Below is a small trained network, with its code and all its weights. Each question gives an input and a target symbol and asks what happens when units are switched off, that is, made to give their printed mean instead of their output.

import numpy as np


def w(rows, s, z=0):
    codes = np.array(rows[::2]) - 128.0
    scale = np.full(codes.shape[1], s)
    scale[-1] = z or s
    return codes * scale


def f(y):
    return np.maximum(y, 0)


def softmax(a):
    e = np.exp(a - a.max(-1, keepdims=True))
    return e / e.sum(-1, keepdims=True)


def log_softmax(a):
    a = a - a.max(-1, keepdims=True)
    return a - np.log(np.exp(a).sum(-1, keepdims=True))


def net(x, mask):
    ids = ['ΓΣαδεζηθλμπτφ'.index(c) for c in x.split()]
    T = len(ids)
    res = E[ids] + P[:T]
    u = 0
    for l in range(2):
        q, k, v = (res @ M[l].T for M in (Q, K, V))
        z = softmax(np.where(np.tri(T) > 0, q @ k.T / 3**0.5, -1e9)) @ v
        res = res + np.where(mask[u], z, O[l][:, -1]) @ O[l][:, :-1]
        u += 1
        y = f(res @ A[l][:, :-1].T + A[l][:, -1])
        res = res + np.where(mask[u : u + 8], y, B[l][:, -1]) @ B[l][:, :-1]
        u += 8
    return log_softmax(res[-1] @ U[:, :-1].T + U[:, -1])


Q, K, V, O, A, B = {}, {}, {}, {}, {}, {}
E = w([
[196,93,105,138,179,86,182,62,127,142],'Γ',
[105,156,115,149,178,202,71,158,170,179],'Σ',
[188,124,167,109,156,51,103,147,249,114],'α',
[123,172,100,179,160,141,126,172,167,43],'δ',
[163,220,189,181,152,99,210,137,67,99],'ε',
[58,132,91,157,179,181,92,138,29,44],'ζ',
[120,39,62,203,127,95,95,85,156,83],'η',
[93,139,35,103,196,55,50,151,116,177],'θ',
[117,27,121,124,94,104,78,207,106,154],'λ',
[133,189,78,197,143,138,143,137,111,153],'μ',
[154,54,129,163,113,254,197,44,199,144],'π',
[159,166,142,136,63,160,76,96,146,61],'τ',
[13,149,152,148,98,68,140,94,193,129],'φ',
],0.014)
P = w([
[150,82,254,70,180,170,46,43,62,171],'0',
[144,65,128,215,168,102,76,140,160,83],'1',
[125,84,120,201,144,103,86,151,170,56],'2',
[120,106,96,210,147,112,98,146,167,69],'3',
[129,119,100,208,153,135,108,131,152,89],'4',
[118,123,84,191,147,130,114,133,150,74],'5',
[132,121,66,205,145,132,133,119,165,99],'6',
[120,132,71,190,142,134,128,116,161,92],'7',
[121,143,55,203,136,142,145,101,153,95],'8',
[123,136,39,202,118,141,144,99,161,99],'9',
[115,138,44,197,128,144,148,96,165,96],'10',
[115,138,47,210,122,159,154,97,169,108],'11',
[122,136,27,200,124,151,164,96,169,93],'12',
],0.0066)
Q[0] = w([
[87,137,189,26,126,81,135,146,106,156],'L0H0',
[76,60,95,233,108,148,93,85,220,33],'L0H0',
[128,81,2,253,200,120,55,93,161,45],'L0H0',
],0.0063)
K[0] = w([
[96,147,56,184,102,104,108,148,164,84],'L0H0',
[88,132,236,61,133,152,112,69,159,158],'L0H0',
[155,103,222,2,146,92,100,53,69,188],'L0H0',
],0.0079)
V[0] = w([
[199,111,199,23,122,148,145,132,143,224],'L0H0',
[112,3,116,101,106,182,80,128,185,125],'L0H0',
[137,62,62,151,235,143,175,73,134,192],'L0H0',
],0.0054)
O[0] = w([
[144,1,176,28,120,94,77,77,186,144,149],'L0H0',
[210,94,58,111,163,207,174,69,68,68,252],'L0H0',
[179,201,66,96,213,28,168,111,173,108,158],'L0H0',
],0.0067,0.0019)
A[0] = w([
[85,126,153,114,128,87,126,33,190,168,181],'L0N0',
[43,128,148,132,129,164,69,122,191,109,235],'L0N1',
[115,153,187,102,190,197,165,94,109,151,253],'L0N2',
[130,81,120,158,98,86,118,24,178,57,220],'L0N3',
[115,223,109,181,136,134,105,122,180,113,187],'L0N4',
[181,190,184,169,153,142,204,207,171,58,172],'L0N5',
[110,61,197,91,101,113,166,78,133,144,65],'L0N6',
[103,99,1,175,186,169,101,135,46,127,194],'L0N7',
],0.0063,0.0026)
B[0] = w([
[38,118,142,174,207,71,135,75,139,173,202],'L0N0',
[72,201,117,226,154,207,44,71,122,176,230],'L0N1',
[121,117,254,157,188,180,44,123,154,148,151],'L0N2',
[147,140,114,231,209,64,144,86,111,47,255],'L0N3',
[121,204,41,149,124,118,148,179,177,120,220],'L0N4',
[154,46,164,179,200,47,32,186,119,122,159],'L0N5',
[110,12,96,241,191,113,98,168,67,112,140],'L0N6',
[146,144,79,186,220,183,174,192,53,74,204],'L0N7',
],0.005,0.0084)
Q[1] = w([
[120,171,45,255,198,109,81,70,124,24],'L1H0',
[95,170,94,186,194,100,145,137,95,159],'L1H0',
[83,81,94,172,205,85,117,180,94,183],'L1H0',
],0.0064)
K[1] = w([
[220,123,224,32,212,186,2,50,64,120],'L1H0',
[88,85,253,74,201,93,91,46,14,155],'L1H0',
[46,35,226,130,193,64,100,109,82,205],'L1H0',
],0.0041)
V[1] = w([
[234,76,68,96,57,74,165,184,92,115],'L1H0',
[62,139,25,87,162,42,123,211,150,253],'L1H0',
[161,116,180,42,143,194,40,191,125,148],'L1H0',
],0.005)
O[1] = w([
[65,119,209,144,192,176,151,176,150,129,2],'L1H0',
[60,148,178,95,204,215,74,49,90,16,91],'L1H0',
[25,59,1,99,177,155,143,136,138,97,121],'L1H0',
],0.0072,0.017)
A[1] = w([
[144,79,110,170,162,153,39,128,160,176,173],'L1N0',
[133,78,126,144,164,74,183,96,106,149,126],'L1N1',
[153,169,144,166,128,92,233,197,57,191,112],'L1N2',
[86,183,56,142,120,123,146,137,169,154,128],'L1N3',
[133,61,131,205,2,80,155,169,120,191,115],'L1N4',
[30,120,95,101,237,189,131,219,109,105,183],'L1N5',
[91,50,57,113,122,88,45,67,121,134,23],'L1N6',
[153,51,205,76,110,128,127,171,17,82,254],'L1N7',
],0.0053,0.0021)
B[1] = w([
[134,146,70,141,147,181,75,172,159,143,217],'L1N0',
[112,92,144,147,120,65,85,133,125,169,187],'L1N1',
[93,136,128,120,183,149,126,115,2,162,169],'L1N2',
[70,170,146,82,140,150,167,94,146,149,254],'L1N3',
[114,115,158,146,89,145,145,155,65,103,240],'L1N4',
[112,104,121,179,108,125,179,74,141,116,164],'L1N5',
[76,128,132,67,115,113,95,153,92,130,246],'L1N6',
[74,134,155,184,80,177,168,169,196,144,131],'L1N7',
],0.0077,0.0083)
U = w([
[176,71,143,76,158,77,192,92,105,166,105],'Γ',
[127,159,132,118,170,196,92,150,168,167,49],'Σ',
[156,133,175,102,179,58,111,177,211,145,134],'α',
[124,145,100,155,131,113,137,175,153,92,150],'δ',
[137,154,213,139,180,120,160,182,87,122,152],'ε',
[88,121,164,105,171,183,123,100,47,50,70],'ζ',
[134,82,128,169,175,113,40,153,90,118,252],'η',
[105,122,82,2,170,108,113,147,86,121,103],'θ',
[95,67,136,112,59,144,152,203,100,146,92],'λ',
[116,180,103,114,83,140,231,90,135,129,198],'μ',
[132,34,156,158,142,168,195,102,176,142,139],'π',
[184,174,132,104,35,135,64,69,85,93,148],'τ',
[48,153,178,131,102,91,109,101,127,161,34],'φ',
],0.0066,0.0028)

Each question gives the input, a string of symbols that net reads in full, and the target symbol t.
The units are the heads (3 rows each of Q, K, V and O) and the neurons (one row each of A and B). Each row of codes is followed by its name. A weight is (code - 128) times the scale printed after its matrix; where a second scale follows, it is the last column's (O, A, B and U).
mask holds one flag per unit, layer by layer, with each layer's heads first. A switched-off unit (its flag False) gives its mean, the last column of its rows in O or B, instead of its output. The means were averaged over made-up inputs and are rounded, as every weight is.
A unit's drop is (log p(t) with every unit on - log p(t) with that unit switched off) / (log p(t) with every unit on - log p(t) with every unit switched off).
The circuit of an input: a set's keep is (log p(t) with only the set's units on - log p(t) with every unit switched off) / (log p(t) with every unit on - log p(t) with every unit switched off). Starting from the 12 units with the biggest drops (on a tie, the unit counted first), units are removed one at a time, each time the one whose removal leaves the highest keep (on an exact tie, the one counted first), for as long as the keep stays at least 0.8.
units of the circuit, in order: the units of the circuit, biggest drop first
most important unit: the unit with the biggest drop
k most important neurons: the k neurons with the biggest drops, biggest first
k most important neurons of layer l: the k neurons of layer l with the biggest drops, biggest first
drop of u: that unit's drop, to one decimal
input Σ ζ η θ η φ, target θ: most important neuron of layer 0 : (L0N2)
input τ φ π, target λ: units of the circuit, in order : (L1H0; L0H0; L1N4)
input τ τ α λ τ θ, target λ: 2 most important neurons : (L1N4; L0N3)
input τ φ Σ, target λ: 3 most important neurons : (L1N4; L0N3; L0N4)
input φ τ τ π φ π δ η, target τ: 3 most important neurons of layer 0 : (L0N0; L0N1; L0N5)
input φ Σ τ φ θ Σ τ τ δ α, target τ: 3 most important neurons : (L0N0; L0N2; L0N4)
input η η φ φ, target ε: units of the circuit, in order : (L1H0; L0H0; L1N2; L0N1)
input η φ θ φ ε, target ε: units of the circuit, in order : (L1H0; L0H0; L1N2)
input α δ φ, target η: 2 most important neurons : (L0N6; L0N3)
input η φ λ Σ φ φ δ φ τ δ, target ε: units of the circuit, in order : (L1H0; L0H0; L1N2; L0N7)
input Σ τ Γ, target θ: 3 most important neurons : (L1N6; L0N2; L0N3)
input φ φ θ η Σ Σ Γ φ τ φ Σ, target τ: 2 most important neurons : (L0N0; L0N1)
input Γ Γ Γ, target α: units of the circuit, in order : (L0H0; L1H0; L1N4)
input η θ μ φ π φ θ, target ε: most important neuron of layer 0 : (L0N7)
input α φ θ τ Σ φ φ φ Σ, target Σ: 2 most important neurons of layer 1 : (L1N0; L1N4)
input Σ δ Σ, target θ: 3 most important neurons : (L0N2; L1N6; L0N3)
input δ φ φ Σ η δ ε, target ε: 2 most important neurons of layer 0 : (L0N1; L0N5)
input α Γ θ η Σ τ α φ Σ φ Γ φ Σ, target Σ: 2 most important neurons of layer 0 : (L0N3; L0N1)
input δ Σ φ τ Σ θ Σ φ θ Σ η φ θ, target μ: 2 most important neurons of layer 1 : (L1N5; L1N3)
input Γ φ τ Σ ζ δ, target α: most important unit : L0H0
input ε π ζ τ λ Γ φ φ, target φ: 2 most important neurons of layer 1 : (L1N3; L1N6)
input Σ φ τ φ φ θ, target θ: 3 most important neurons : (L1N6; L0N2; L0N3)
input φ τ δ τ τ Σ, target τ: drop of L1H0 : 1.1
input φ φ Σ μ, target τ: drop of L0N0 : 0.5
input τ φ Γ φ Σ Γ φ μ, target λ: drop of L1N5 : 0.0
